Here is a tiny trained network, its code and every weight. The questions are about switching its units off for an input and a class, where a switched-off unit gives its printed mean instead of its output.

import numpy as np


def w(rows, s, z=0):
    codes = np.array(rows[::2]) - 128.0
    scale = np.full(codes.shape[1], s)
    scale[-1] = z or s
    return codes * scale


def f(y):
    return y / 2 * (1 + np.tanh(0.7978845608 * (y + 0.044715 * y**3)))


def log_softmax(a):
    a = a - a.max(-1, keepdims=True)
    return a - np.log(np.exp(a).sum(-1, keepdims=True))


def net(x, mask):
    res = np.array(x, float).reshape(1, 2) / 4 @ E
    y = f(res @ A[0][:, :-1].T + A[0][:, -1])
    res = res + np.where(mask, y, B[0][:, -1]) @ B[0][:, :-1]
    return log_softmax(res[-1] @ U[:, :-1].T + U[:, -1])


A, B = {}, {}
E = w([
[130,138,161,105,206,125,175,15],'x0',
[119,192,75,159,161,251,116,175],'x1',
],0.013)
A[0] = w([
[158,137,181,20,235,72,193,41,254],'N1',
[129,54,51,133,106,141,141,184,42],'N2',
[97,124,154,145,179,174,142,41,79],'N3',
[81,137,98,85,226,204,90,178,159],'N4',
[185,113,89,176,56,136,96,200,100],'N5',
[115,189,70,164,202,188,111,191,129],'N6',
[104,171,103,171,148,221,143,136,51],'N7',
[156,53,128,183,1,25,115,244,199],'N8',
],0.0068,0.0042)
B[0] = w([
[70,189,187,161,156,172,155,92,248],'N1',
[173,139,4,215,185,68,44,25,144],'N2',
[210,182,56,195,167,174,90,46,165],'N3',
[73,73,248,64,41,81,185,114,178],'N4',
[179,169,171,142,208,254,119,15,174],'N5',
[73,175,191,51,128,107,118,53,190],'N6',
[70,49,235,104,95,113,100,1,168],'N7',
[75,208,163,66,212,160,94,80,217],'N8',
],0.0067,0.015)
U = w([
[38,113,212,25,100,71,115,106,112],'0',
[167,242,88,176,236,254,100,109,88],'1',
[96,191,150,101,126,159,164,208,254],'2',
[211,54,29,165,85,96,140,203,53],'3',
[160,10,104,166,104,100,106,218,54],'4',
[210,94,46,215,26,117,107,191,72],'5',
[222,54,8,160,104,139,109,131,62],'6',
[240,75,61,212,93,101,113,211,58],'7',
],0.0065,0.0064)

Each question gives the input, the list of numbers given to net, and the class t.
The units are the neurons (one row each of A and B). Each row of codes is followed by its name. A weight is (code - 128) times the scale printed after its matrix; where a second scale follows, it is the last column's (A, B and U).
mask holds one flag per neuron, in row order. A switched-off neuron (its flag False) gives its mean, the last column of its row in B, instead of its output. The means were averaged over made-up inputs and are rounded, as every weight is.
A unit's drop is (log p(t) with every unit on - log p(t) with that unit switched off) / (log p(t) with every unit on - log p(t) with every unit switched off).
The circuit of an input: a set's keep is (log p(t) with only the set's units on - log p(t) with every unit switched off) / (log p(t) with every unit on - log p(t) with every unit switched off). Starting from all 8 units, units are removed one at a time, each time the one whose removal leaves the highest keep (on an exact tie, the one counted first), for as long as the keep stays at least 0.8.
units of the circuit, in order: the units of the circuit, biggest drop first
most important unit: the unit with the biggest drop
top k neurons: the k neurons with the biggest drops, biggest first
drop when u is switched off: that unit's drop, to one decimal
input [-3,-3], class 2: units of the circuit, in order => (N7, N6)
input [3,2], class 2: most important unit => N5
input [7,8], class 0: units of the circuit, in order => (N4, N7)
input [-8,-5], class 1: units of the circuit, in order => (N5, N4)
input [4,6], class 0: units of the circuit, in order => (N4, N7)
input [2,3], class 2: units of the circuit, in order => (N8, N5)
input [0,-3], class 2: top 3 neurons => (N7, N4, N6)
input [5,-1], class 1: top 2 neurons => (N4, N3)
input [3,1], class 2: top 3 neurons => (N5, N8, N2)
input [-4,-3], class 1: top 2 neurons => (N4, N8)
input [-5,7], class 0: top 3 neurons => (N4, N7, N6)
input [-5,-4], class 1: drop when N8 is switched off => 0.4
input [8,-6], class 1: drop when N3 is switched off => 0.3
input [1,3], class 2: most important unit => N8
input [1,0], class 2: drop when N7 is switched off => 0.2
input [8,-3], class 1: drop when N3 is switched off => 0.1
input [3,0], class 2: top 2 neurons => (N5, N8)
